Below are the code and all the weights of a small trained network. Each question names an input and a target symbol and asks about switching units off, where a switched-off unit gives its printed mean instead of its output.

import numpy as np


def w(rows, s, z=0):
    codes = np.array(rows[::2]) - 128.0
    scale = np.full(codes.shape[1], s)
    scale[-1] = z or s
    return codes * scale


def f(y):
    return np.maximum(y, 0)


def softmax(a):
    e = np.exp(a - a.max(-1, keepdims=True))
    return e / e.sum(-1, keepdims=True)


def log_softmax(a):
    a = a - a.max(-1, keepdims=True)
    return a - np.log(np.exp(a).sum(-1, keepdims=True))


def net(x, mask):
    ids = ['αβγδζηλμξ'.index(c) for c in x.split()]
    T = len(ids)
    res = E[ids] + P[:T]
    q, k, v = (res @ M[0].T for M in (Q, K, V))
    z = softmax(np.where(np.tri(T) > 0, q @ k.T / 4**0.5, -1e9)) @ v
    res = res + np.where(mask[0], z, O[0][:, -1]) @ O[0][:, :-1]
    y = f(res @ A[0][:, :-1].T + A[0][:, -1])
    res = res + np.where(mask[1:17], y, B[0][:, -1]) @ B[0][:, :-1]
    return log_softmax(res[-1] @ U[:, :-1].T + U[:, -1])


Q, K, V, O, A, B = {}, {}, {}, {}, {}, {}
E = w([
[165,142,105,194,172],'α',
[176,109,92,188,195],'β',
[145,106,125,152,173],'γ',
[138,110,215,120,129],'δ',
[82,153,204,117,111],'ζ',
[142,91,157,82,165],'η',
[109,166,133,92,127],'λ',
[101,250,93,141,114],'μ',
[60,164,162,63,98],'ξ',
],0.019)
P = w([
[10,108,143,70,197],'0',
[114,201,188,115,187],'1',
[196,117,124,103,105],'2',
[145,204,175,96,192],'3',
[160,148,109,82,67],'4',
[137,220,173,67,183],'5',
[181,137,119,60,71],'6',
[155,193,175,123,200],'7',
[153,166,130,112,48],'8',
],0.013)
Q[0] = w([
[50,148,132,138,182],'H1',
[44,51,96,208,40],'H1',
[185,107,82,98,11],'H1',
[107,137,130,148,153],'H1',
],0.013)
K[0] = w([
[28,98,106,173,179],'H1',
[211,108,219,221,77],'H1',
[247,187,124,65,21],'H1',
[100,122,158,156,134],'H1',
],0.011)
V[0] = w([
[195,81,32,151,179],'H1',
[159,172,95,177,83],'H1',
[191,61,45,2,147],'H1',
[147,59,160,160,113],'H1',
],0.013)
O[0] = w([
[228,137,215,56,131,21],'H1',
[139,188,102,11,114,2],'H1',
[198,140,223,252,20,127],'H1',
[85,91,153,103,113,15],'H1',
],0.012,0.0078)
A[0] = w([
[124,90,156,152,207,92],'N1',
[117,42,2,109,104,93],'N2',
[204,154,26,39,122,137],'N3',
[54,59,155,86,33,71],'N4',
[184,218,142,188,149,119],'N5',
[70,6,158,48,95,176],'N6',
[130,119,98,165,33,94],'N7',
[246,175,153,97,56,197],'N8',
[118,16,153,144,35,54],'N9',
[120,107,99,79,26,115],'N10',
[111,74,132,26,27,200],'N11',
[95,211,150,110,105,253],'N12',
[51,40,74,119,75,11],'N13',
[155,212,175,74,190,35],'N14',
[96,75,108,27,85,42],'N15',
[252,106,91,72,16,23],'N16',
],0.008,0.0032)
B[0] = w([
[91,137,120,54,126,218],'N1',
[184,136,171,54,65,204],'N2',
[74,73,209,137,116,198],'N3',
[189,206,129,127,214,139],'N4',
[107,133,190,69,100,244],'N5',
[95,249,197,208,134,136],'N6',
[131,95,28,85,149,191],'N7',
[204,60,6,202,198,188],'N8',
[172,193,62,156,139,178],'N9',
[140,136,64,117,91,141],'N10',
[165,183,112,178,85,133],'N11',
[104,39,208,109,129,178],'N12',
[232,106,162,69,79,175],'N13',
[134,223,70,106,54,183],'N14',
[126,112,112,148,126,133],'N15',
[26,128,187,120,199,156],'N16',
],0.011)
U = w([
[74,133,104,88,211,5],'α',
[149,82,254,122,178,69],'β',
[51,104,158,160,194,131],'γ',
[220,164,192,113,122,6],'δ',
[151,204,159,82,138,220],'ζ',
[165,111,169,187,97,149],'η',
[98,44,108,139,82,232],'λ',
[65,34,169,99,118,177],'μ',
[149,128,93,91,43,101],'ξ',
],0.0081,0.0027)

Each question gives the input, a string of symbols that net reads in full, and the target symbol t.
The units are the heads (4 rows each of Q, K, V and O) and the neurons (one row each of A and B). Each row of codes is followed by its name. A weight is (code - 128) times the scale printed after its matrix; where a second scale follows, it is the last column's (O, A, B and U).
mask holds one flag per unit, heads first, then neurons. A switched-off unit (its flag False) gives its mean, the last column of its rows in O or B, instead of its output. The means were averaged over made-up inputs and are rounded, as every weight is.
A unit's drop is (log p(t) with every unit on - log p(t) with that unit switched off) / (log p(t) with every unit on - log p(t) with every unit switched off).
The circuit of an input: a set's keep is (log p(t) with only the set's units on - log p(t) with every unit switched off) / (log p(t) with every unit on - log p(t) with every unit switched off). Starting from the 12 units with the biggest drops (on a tie, the unit counted first), units are removed one at a time, each time the one whose removal leaves the highest keep (on an exact tie, the one counted first), for as long as the keep stays at least 0.8.
units of the circuit, in order: the units of the circuit, biggest drop first
most important unit: the unit with the biggest drop
k most important neurons: the k neurons with the biggest drops, biggest first
drop when u is switched off: that unit's drop, to one decimal
input ζ μ η γ, target ξ: units of the circuit, in order -> [H1, N2, N13]
input μ ζ α η η β, target α: units of the circuit, in order -> [H1]
input α α α ζ λ δ, target ζ: units of the circuit, in order -> [H1, N14]
input ζ η α η α η ζ β, target ξ: 2 most important neurons -> [N2, N13]
input δ λ α γ, target μ: units of the circuit, in order -> [H1, N1, N13]
input ξ δ ζ λ ξ η β, target ξ: units of the circuit, in order -> [H1, N2, N3]
input λ ζ ζ λ β β μ η, target γ: units of the circuit, in order -> [H1, N2]
input δ β μ μ γ, target μ: units of the circuit, in order -> [N3, H1]
input α β η, target η: 2 most important neurons -> [N8, N9]
input ζ μ α ξ γ μ, target ξ: 4 most important neurons -> [N2, N13, N3, N16]
input γ β β η, target β: 2 most important neurons -> [N14, N7]
input δ γ δ λ ξ λ ζ η, target μ: units of the circuit, in order -> [H1, N13]
input β α β ζ α β α ζ, target δ: units of the circuit, in order -> [H1, N14]
input η δ γ α, target η: units of the circuit, in order -> [H1]
input λ η η β ξ λ, target γ: 3 most important neurons -> [N2, N13, N14]
input α δ η ζ, target ζ: 2 most important neurons -> [N14, N3]
input λ α δ α β β, target γ: 3 most important neurons -> [N13, N14, N2]
input β μ η α ξ α, target δ: 2 most important neurons -> [N14, N8]
input γ ξ ζ, target ξ: 3 most important neurons -> [N13, N2, N3]
input η α μ α γ α λ, target λ: most important unit -> N8
input μ α α μ α λ η μ, target α: 2 most important neurons -> [N13, N14]
input α η λ α λ λ ζ η, target ζ: drop when N14 is switched off -> 0.5
input γ γ η ξ α μ α, target μ: drop when H1 is switched off -> 0.9
input α γ μ β, target ζ: drop when H1 is switched off -> 1.0
input η γ μ α γ η, target η: drop when H1 is switched off -> 1.0
